[[-3.96 -5.20  4.95  1.13 -0.20  1.62  7.05 -2.58 -2.18  3.25]
 [ 4.50  5.07 -1.70 -1.32  0.72 -0.30 -3.28  3.04 -0.59 -3.18]
 [-4.69 -4.73  4.38  0.81 -0.54  1.18  6.71 -2.06 -1.89  2.89]
 [-3.55 -5.47  5.42  1.27 -0.04  1.97  7.29 -2.99 -2.24  3.47]]
|
[[-3.96 -5.20  4.95  1.13 -0.20  1.62  7.05 -2.58 -2.18  3.25]
 [-4.69 -4.73  4.38  0.81 -0.54  1.18  6.71 -2.06 -1.89  2.89]]

[[-3.71 -2.29 -4.61 -4.29 -2.31]
 [ 1.09 -2.53  3.95  0.97  1.95]
 [ 0.64 -0.94 -0.42 -4.23  1.33]
 [-0.99  1.49  0.83  2.40  2.10]
 [-5.44 -7.64  1.05 -2.03  2.17]]
|
[[-3.71 -2.29 -4.61 -4.29 -2.31]
 [ 0.64 -0.94 -0.42 -4.23  1.33]
 [-5.44 -7.64  1.05 -2.03  2.17]]

[[-6.02  6.07  1.51  0.59 -1.99  0.57 -5.36  4.12  0.13 -0.32 -1.17 -2.64
  -1.50]
 [-0.59 -0.27  3.94  1.56 -5.76  2.25 -4.44  4.34  2.94  2.57  1.83  1.07
   3.34]
 [-2.20  0.35  2.33  6.41 -6.09  1.23 -0.96  3.94  2.27  5.15 -1.30  8.33
  -0.57]
 [ 0.35  3.30  4.51  1.41 -3.59  6.80 -3.27  3.65 -2.10  1.25  4.52  6.05
   3.03]
 [ 0.66  1.15  4.81  3.35 -6.63  1.89 -5.86  2.23  2.34  3.93 -0.83  2.76
  -1.63]]
|
[[-6.02  6.07  1.51  0.59 -1.99  0.57 -5.36  4.12  0.13 -0.32 -1.17 -2.64
  -1.50]
 [-2.20  0.35  2.33  6.41 -6.09  1.23 -0.96  3.94  2.27  5.15 -1.30  8.33
  -0.57]
 [ 0.66  1.15  4.81  3.35 -6.63  1.89 -5.86  2.23  2.34  3.93 -0.83  2.76
  -1.63]]

[[ 0.91  3.41]
 [ 4.60 -1.62]
 [ 6.18 -1.01]
 [-4.73  1.22]
 [-5.09  2.01]
 [ 6.63  0.91]
 [ 4.89  0.70]
 [ 3.83 -2.95]
 [-6.01 -0.88]]
|
[[ 0.91  3.41]
 [ 6.18 -1.01]
 [-5.09  2.01]
 [ 4.89  0.70]
 [-6.01 -0.88]]

[[-3.58 -3.32 -0.22  0.56  4.65 -3.01 -1.14]
 [ 1.05  0.13  0.51  8.22 -0.92 -2.45  1.42]
 [ 0.97 -4.82  5.11 -1.19 -1.73  3.19  0.68]]
|
[[-3.58 -3.32 -0.22  0.56  4.65 -3.01 -1.14]
 [ 0.97 -4.82  5.11 -1.19 -1.73  3.19  0.68]]

[[ 3.75  3.74  2.58  0.11  4.92]
 [-2.73 -4.61 -1.93  3.35 -0.40]
 [ 0.21 -0.47 -1.92 -2.76 -4.35]
 [-1.35  0.22  2.49  0.43 -0.10]
 [ 7.13  3.12  3.58  0.81  2.23]
 [ 1.74  1.58  2.97 -1.28  2.36]
 [ 0.25  0.10 -0.41 -2.88 -0.68]
 [-1.02 -6.60 -2.53  1.04 -6.12]
 [ 2.24  5.26  1.81  2.46  3.59]
 [ 3.90 -1.11  2.40  2.13 -0.40]
 [-2.26 -2.74 -1.04  0.03 -5.18]
 [-2.32 -5.97 -2.89  2.56 -7.40]]
|
[[ 3.75  3.74  2.58  0.11  4.92]
 [ 0.21 -0.47 -1.92 -2.76 -4.35]
 [ 7.13  3.12  3.58  0.81  2.23]
 [ 0.25  0.10 -0.41 -2.88 -0.68]
 [ 2.24  5.26  1.81  2.46  3.59]
 [-2.26 -2.74 -1.04  0.03 -5.18]]

[[-0.42  0.83  0.13  0.38  0.25 -0.43  0.52  0.78]
 [-4.32  0.33  0.48 -0.45 -1.45  0.54  1.88  1.57]
 [ 0.14  1.65 -0.20  1.97  0.93 -1.87  0.57  1.46]
 [ 3.92 -2.57 -0.49 -2.47 -0.08  2.32 -2.17 -6.62]]
|
[[-0.42  0.83  0.13  0.38  0.25 -0.43  0.52  0.78]
 [ 0.14  1.65 -0.20  1.97  0.93 -1.87  0.57  1.46]]

[[ 8.48  8.80 -8.06]
 [-2.36 -2.55  3.06]
 [ 0.32  0.24 -0.45]]
|
[[ 8.48  8.80 -8.06]
 [ 0.32  0.24 -0.45]]
---
[[ 1.35  4.50]
 [ 7.71 -1.81]
 [ 3.43 -4.50]
 [ 4.99 -5.34]
 [ 2.33 -5.83]]
|
[[ 1.35  4.50]
 [ 7.71 -1.81]]

[[ 6.91 -3.65  7.46  4.66 -5.35]
 [ 7.12 -2.09  8.22  4.51 -4.96]
 [ 2.00  0.22  2.66  0.84 -1.48]]
|
[[ 6.91 -3.65]
 [ 7.12 -2.09]]

[[-5.95  2.78  5.00 -6.64  1.02]
 [-0.44 -0.40 -0.08 -2.97 -2.84]
 [-7.07  2.83  3.19 -5.42  0.11]
 [-7.59  3.02  1.12 -1.77  1.01]
 [ 0.26 -0.41  1.05 -3.50 -2.03]]
|
[[-5.95  2.78]
 [-0.44 -0.40]]

[[ 0.04 -2.19]
 [-1.14 -4.73]
 [-0.14 -3.02]
 [ 0.58 -7.20]]
|
[[ 0.04 -2.19]
 [-1.14 -4.73]]

[[ 2.54  1.93  2.76]
 [-2.27 -2.92  8.66]]
|
[[ 2.54  1.93]
 [-2.27 -2.92]]

[[-8.12 -7.16]
 [ 6.99  7.95]
 [-4.23 -0.59]
 [ 5.39  4.21]
 [ 7.18  8.70]]
|
[[-8.12 -7.16]
 [ 6.99  7.95]]

[[ 0.57  0.04  0.12]
 [-0.15 -0.88  2.68]
 [-0.14 -3.43  6.50]
 [ 1.16  2.37 -2.37]]
|
[[ 0.57  0.04]
 [-0.15 -0.88]]
